Below is a small trained network, with its code and all its weights. Each question gives an input and a class and asks what happens when units are switched off, that is, made to give their printed mean instead of their output.

import numpy as np


def w(rows, s, z=0):
    codes = np.array(rows[::2]) - 128.0
    scale = np.full(codes.shape[1], s)
    scale[-1] = z or s
    return codes * scale


def norm(h):
    return h / np.sqrt((h * h).mean(-1, keepdims=True) + 1e-5)


def f(y):
    return y / 2 * (1 + np.tanh(0.7978845608 * (y + 0.044715 * y**3)))


def log_softmax(a):
    a = a - a.max(-1, keepdims=True)
    return a - np.log(np.exp(a).sum(-1, keepdims=True))


def net(x, mask):
    res = np.array(x, float).reshape(1, 2) / 4 @ E
    u = 0
    for l in range(4):
        y = f(norm(res) @ A[l][:, :-1].T + A[l][:, -1])
        res = res + np.where(mask[u : u + 3], y, B[l][:, -1]) @ B[l][:, :-1]
        u += 3
    return log_softmax(norm(res)[-1] @ U[:, :-1].T + U[:, -1])


A, B = {}, {}
E = w([
[158,107,105,120,103,151,195],'x0',
[139,147,124,145,117,254,113],'x1',
],0.017)
A[0] = w([
[104,176,169,15,13,12,24,82],'0.n0',
[114,94,99,122,129,90,255,253],'0.n1',
[21,127,160,88,126,96,134,242],'0.n2',
],0.0055,0.00071)
B[0] = w([
[64,68,2,73,143,226,75,252],'0.n0',
[156,87,210,135,72,97,239,224],'0.n1',
[64,93,159,48,110,145,44,176],'0.n2',
],0.0091,0.0047)
A[1] = w([
[188,89,178,94,107,255,127,3],'1.n0',
[186,74,168,131,40,92,90,134],'1.n1',
[26,233,187,220,244,158,147,109],'1.n2',
],0.0072,0.0017)
B[1] = w([
[144,105,105,121,73,72,121,252],'1.n0',
[113,121,242,89,146,132,134,154],'1.n1',
[172,249,202,110,139,100,181,189],'1.n2',
],0.012,0.0042)
A[2] = w([
[208,167,140,132,141,171,2,103],'2.n0',
[111,110,98,154,136,227,246,255],'2.n1',
[137,207,163,153,170,143,94,128],'2.n2',
],0.0087,0.00092)
B[2] = w([
[155,94,229,106,110,83,229,250],'2.n0',
[91,116,81,119,146,85,26,253],'2.n1',
[233,250,160,147,128,224,152,201],'2.n2',
],0.011,0.0042)
A[3] = w([
[1,175,81,119,204,91,10,128],'3.n0',
[137,121,34,175,67,132,79,159],'3.n1',
[79,149,113,106,58,124,199,253],'3.n2',
],0.0094,0.0027)
B[3] = w([
[172,168,251,226,250,121,5,254],'3.n0',
[210,95,2,103,180,179,100,194],'3.n1',
[25,219,99,178,169,162,124,194],'3.n2',
],0.009,0.0082)
U = w([
[74,132,188,140,206,95,4,1],'0',
[164,215,182,123,88,167,175,116],'1',
[30,103,126,117,98,46,240,128],'2',
[136,124,9,119,89,167,106,252],'3',
],0.013,0.00056)

Each question gives the input, the list of numbers given to net, and the class t.
The units are the neurons (one row each of A and B). Each row of codes is followed by its name. A weight is (code - 128) times the scale printed after its matrix; where a second scale follows, it is the last column's (A, B and U).
mask holds one flag per neuron, layer by layer. A switched-off neuron (its flag False) gives its mean, the last column of its row in B, instead of its output. The means were averaged over made-up inputs and are rounded, as every weight is.
A unit's drop is (log p(t) with every unit on - log p(t) with that unit switched off) / (log p(t) with every unit on - log p(t) with every unit switched off).
The circuit of an input: a set's keep is (log p(t) with only the set's units on - log p(t) with every unit switched off) / (log p(t) with every unit on - log p(t) with every unit switched off). Starting from all 12 units, units are removed one at a time, each time the one whose removal leaves the highest keep (on an exact tie, the one counted first), for as long as the keep stays at least 0.8.
circuit, biggest first: the units of the circuit, biggest drop first
unit that matters most: the unit with the biggest drop
k most important neurons: the k neurons with the biggest drops, biggest first
drop when u is switched off: that unit's drop, to one decimal
input [5,4], class 3: unit that matters most => 1.n0
input [6,0], class 2: circuit, biggest first => (0.n1 3.n0)
input [2,8], class 3: circuit, biggest first => (2.n1 3.n0)
input [1,-7], class 2: 2 most important neurons => (2.n1 0.n1)
input [5,1], class 3: 2 most important neurons => (2.n0 2.n1)
input [3,0], class 2: 3 most important neurons => (0.n1 3.n0 0.n0)
input [2,0], class 2: 3 most important neurons => (0.n1 3.n0 0.n0)
input [3,6], class 3: drop when 1.n0 is switched off => 0.1
input [1,0], class 2: drop when 3.n0 is switched off => 0.4
input [3,-2], class 2: drop when 3.n0 is switched off => 0.2
input [1,-3], class 2: 3 most important neurons => (0.n1 3.n0 2.n1)
